Below are the code and all the weights of a small trained network. Each question names an input and a class and asks about switching units off, where a switched-off unit gives its printed mean instead of its output.

import numpy as np


def w(rows, s, z=0):
    codes = np.array(rows[::2]) - 128.0
    scale = np.full(codes.shape[1], s)
    scale[-1] = z or s
    return codes * scale


def norm(h):
    return h / np.sqrt((h * h).mean(-1, keepdims=True) + 1e-5)


def f(y):
    return np.maximum(y, 0)


def log_softmax(a):
    a = a - a.max(-1, keepdims=True)
    return a - np.log(np.exp(a).sum(-1, keepdims=True))


def net(x, mask):
    res = np.array(x, float).reshape(1, 8) / 4 @ E
    u = 0
    for l in range(4):
        y = f(norm(res) @ A[l][:, :-1].T + A[l][:, -1])
        res = res + np.where(mask[u : u + 8], y, B[l][:, -1]) @ B[l][:, :-1]
        u += 8
    return log_softmax(norm(res)[-1] @ U[:, :-1].T + U[:, -1])


A, B = {}, {}
E = w([
[147,246,212,28,92,189,156,59,128,122],'x0',
[130,126,132,125,131,127,130,129,131,123],'x1',
[120,129,122,128,126,129,124,124,132,131],'x2',
[130,128,128,127,124,126,128,131,129,127],'x3',
[81,95,181,196,90,201,198,134,188,141],'x4',
[29,178,134,93,214,35,214,206,198,197],'x5',
[122,128,122,129,126,128,127,123,132,129],'x6',
[178,20,199,130,133,72,73,31,175,211],'x7',
],0.012)
A[0] = w([
[130,56,47,204,135,152,106,189,86,80,45],'0.n0',
[107,90,136,207,106,254,187,146,152,108,2],'0.n1',
[174,158,36,86,151,94,72,127,62,85,21],'0.n2',
[168,138,88,159,83,194,107,155,78,59,39],'0.n3',
[145,163,97,130,133,223,129,172,92,43,63],'0.n4',
[83,159,34,160,118,161,137,176,119,103,29],'0.n5',
[143,59,94,162,127,178,90,62,121,97,57],'0.n6',
[124,165,110,143,125,211,113,98,86,107,108],'0.n7',
],0.022,0.0087)
B[0] = w([
[144,137,6,157,104,110,136,76,240,162,228],'0.n0',
[51,155,210,135,92,62,46,134,167,72,250],'0.n1',
[64,153,183,109,90,50,36,134,140,70,200],'0.n2',
[177,64,154,80,169,218,121,212,105,101,218],'0.n3',
[134,163,163,153,114,88,194,80,19,171,226],'0.n4',
[128,174,150,164,122,66,210,170,52,187,200],'0.n5',
[175,49,144,111,142,183,98,141,104,105,224],'0.n6',
[168,147,108,124,106,187,121,137,128,86,209],'0.n7',
],0.023,0.017)
A[1] = w([
[139,251,161,66,77,224,139,72,103,60,87],'1.n0',
[85,117,98,142,199,163,138,81,78,87,3],'1.n1',
[94,139,96,146,182,162,115,121,103,112,23],'1.n2',
[55,186,90,121,174,95,184,213,143,130,91],'1.n3',
[118,128,95,143,185,183,156,89,83,130,43],'1.n4',
[128,70,61,128,207,179,177,123,106,105,55],'1.n5',
[160,23,179,143,130,119,61,41,126,154,112],'1.n6',
[147,135,101,125,174,165,164,83,65,131,41],'1.n7',
],0.023,0.0035)
B[1] = w([
[131,132,3,156,105,98,134,107,249,167,247],'1.n0',
[125,150,86,139,149,136,144,106,143,138,129],'1.n1',
[152,98,155,116,115,95,109,147,123,172,128],'1.n2',
[197,75,150,89,135,232,105,167,106,76,202],'1.n3',
[134,142,120,110,92,89,108,108,151,139,133],'1.n4',
[131,182,154,111,114,97,129,138,120,158,144],'1.n5',
[139,172,159,155,99,79,189,163,42,170,252],'1.n6',
[96,148,100,114,134,129,128,167,181,152,141],'1.n7',
],0.02)
A[2] = w([
[191,62,151,100,163,216,112,128,106,78,87],'2.n0',
[88,70,146,84,245,164,143,140,132,101,93],'2.n1',
[130,116,142,179,162,117,151,53,50,153,98],'2.n2',
[88,70,130,116,208,221,97,116,75,95,75],'2.n3',
[85,142,127,64,193,64,9,73,82,67,63],'2.n4',
[103,49,20,220,192,81,119,134,190,147,53],'2.n5',
[70,125,109,156,175,171,115,70,89,114,1],'2.n6',
[3,101,241,199,105,145,108,92,176,78,72],'2.n7',
],0.021,0.0031)
B[2] = w([
[110,66,141,149,242,185,118,156,135,139,233],'2.n0',
[225,182,125,174,82,168,56,235,142,97,155],'2.n1',
[70,165,107,94,142,119,201,191,108,107,181],'2.n2',
[178,68,138,107,105,165,93,117,146,143,163],'2.n3',
[34,121,245,133,144,145,124,147,229,97,189],'2.n4',
[113,164,74,90,129,181,198,41,202,183,251],'2.n5',
[251,180,148,154,143,110,104,139,161,128,128],'2.n6',
[70,142,122,41,184,54,39,132,150,80,246],'2.n7',
],0.018,0.012)
A[3] = w([
[146,219,129,164,134,135,171,113,40,104,3],'3.n0',
[102,110,108,112,156,128,124,39,61,100,74],'3.n1',
[142,174,121,173,148,126,185,68,2,110,90],'3.n2',
[137,102,184,112,140,174,118,2,62,89,16],'3.n3',
[188,60,132,143,115,192,95,109,96,92,22],'3.n4',
[104,116,133,137,135,137,133,50,87,108,74],'3.n5',
[142,151,127,119,174,147,86,36,69,121,40],'3.n6',
[162,139,118,96,76,154,119,66,89,70,44],'3.n7',
],0.024,0.003)
B[3] = w([
[43,40,208,107,199,78,191,24,66,188,249],'3.n0',
[97,55,200,202,43,190,122,109,120,155,128],'3.n1',
[103,236,115,154,103,164,211,98,20,111,242],'3.n2',
[168,99,103,112,113,126,247,123,134,39,136],'3.n3',
[118,167,153,62,247,245,123,79,104,129,240],'3.n4',
[144,191,143,83,172,112,214,135,137,111,128],'3.n5',
[148,46,188,158,150,72,208,173,200,85,128],'3.n6',
[96,13,184,184,251,91,137,148,162,207,152],'3.n7',
],0.015,0.011)
U = w([
[116,148,169,136,114,100,248,140,14,192,226],'0',
[198,65,144,100,194,248,108,168,124,132,135],'1',
[144,137,12,139,89,127,172,77,244,188,1],'2',
[47,153,196,102,101,56,45,138,167,54,110],'3',
],0.012,0.00022)

Each question gives the input, the list of numbers given to net, and the class t.
The units are the neurons (one row each of A and B). Each row of codes is followed by its name. A weight is (code - 128) times the scale printed after its matrix; where a second scale follows, it is the last column's (A, B and U).
mask holds one flag per neuron, layer by layer. A switched-off neuron (its flag False) gives its mean, the last column of its row in B, instead of its output. The means were averaged over made-up inputs and are rounded, as every weight is.
A unit's drop is (log p(t) with every unit on - log p(t) with that unit switched off) / (log p(t) with every unit on - log p(t) with every unit switched off).
The circuit of an input: a set's keep is (log p(t) with only the set's units on - log p(t) with every unit switched off) / (log p(t) with every unit on - log p(t) with every unit switched off). Starting from the 12 units with the biggest drops (on a tie, the unit counted first), units are removed one at a time, each time the one whose removal leaves the highest keep (on an exact tie, the one counted first), for as long as the keep stays at least 0.8.
circuit, biggest first: the units of the circuit, biggest drop first
unit that matters most: the unit with the biggest drop
k most important neurons: the k neurons with the biggest drops, biggest first
k most important neurons of layer l: the k neurons of layer l with the biggest drops, biggest first
drop of u: that unit's drop, to one decimal
input [-8,-7,-6,6,7,-2,1,6], class 2: 4 most important neurons -> 0.n0, 0.n4, 0.n2, 2.n5
input [-7,3,-1,-5,8,2,5,2], class 3: 3 most important neurons -> 0.n1, 1.n0, 2.n7
input [5,8,-4,7,2,7,-8,-4], class 1: 2 most important neurons -> 1.n3, 0.n7
input [-4,8,8,0,8,-6,3,-7], class 3: circuit, biggest first -> 0.n1
input [-6,-2,-4,7,8,3,5,-6], class 3: 3 most important neurons -> 0.n1, 1.n0, 1.n6
input [6,-4,8,4,7,7,-8,-6], class 1: 2 most important neurons of layer 1 -> 1.n3, 1.n6
input [3,-7,8,-7,0,-3,4,-2], class 1: 2 most important neurons -> 0.n3, 0.n0
input [8,7,1,-4,1,7,0,4], class 2: 4 most important neurons -> 0.n5, 0.n1, 1.n0, 0.n0
input [4,7,6,0,7,-7,-6,0], class 1: 4 most important neurons of layer 0 -> 0.n3, 0.n6, 0.n7, 0.n2
input [7,-8,-5,8,6,4,4,-5], class 2: 3 most important neurons -> 1.n0, 0.n2, 1.n6
input [4,-5,-4,-8,-7,7,3,-1], class 1: 2 most important neurons of layer 2 -> 2.n0, 2.n7
input [-4,5,-4,0,-3,8,-2,7], class 1: 2 most important neurons -> 0.n6, 0.n4
input [5,2,-3,5,4,6,5,1], class 1: circuit, biggest first -> 0.n6, 1.n3, 0.n1
input [-2,-3,4,5,-7,-2,1,-5], class 3: circuit, biggest first -> 0.n2
input [-4,-8,8,-7,6,-3,6,-4], class 3: 2 most important neurons -> 0.n1, 1.n0
input [1,-7,4,6,5,-6,6,1], class 1: 2 most important neurons -> 0.n6, 0.n3
input [3,-4,2,2,-2,-1,-7,-2], class 2: 3 most important neurons -> 1.n0, 0.n1, 0.n7
input [-7,3,7,-3,-7,2,-7,2], class 2: 3 most important neurons -> 0.n0, 0.n1, 2.n5
input [1,-1,-3,2,6,0,-5,-4], class 3: 3 most important neurons -> 0.n1, 1.n6, 2.n7
input [-6,5,2,-4,5,1,7,0], class 2: 2 most important neurons -> 0.n0, 2.n5
input [8,7,4,2,-8,-2,-8,2], class 2: most important neuron of layer 0 -> 0.n1
input [4,-4,8,7,-3,8,-8,4], class 1: 2 most important neurons -> 0.n6, 0.n1
input [1,-4,2,-5,-5,-5,5,6], class 0: 2 most important neurons of layer 0 -> 0.n1, 0.n3
input [8,-8,6,-8,-8,-6,8,0], class 2: 2 most important neurons of layer 0 -> 0.n1, 0.n7
input [-2,-4,-2,-8,1,-6,-3,-1], class 1: 2 most important neurons of layer 0 -> 0.n3, 0.n6
input [-1,-7,2,-6,2,-6,5,7], class 0: drop of 1.n6 -> 5.1
input [8,-6,-8,4,-2,6,-6,-4], class 2: drop of 1.n0 -> 1.7
input [2,8,8,-7,2,-6,2,1], class 1: drop of 1.n7 -> 0.0
input [-1,5,0,1,4,0,-3,-1], class 3: drop of 0.n1 -> 3.8
input [-5,7,5,0,-1,8,-1,0], class 1: unit that matters most -> 1.n3
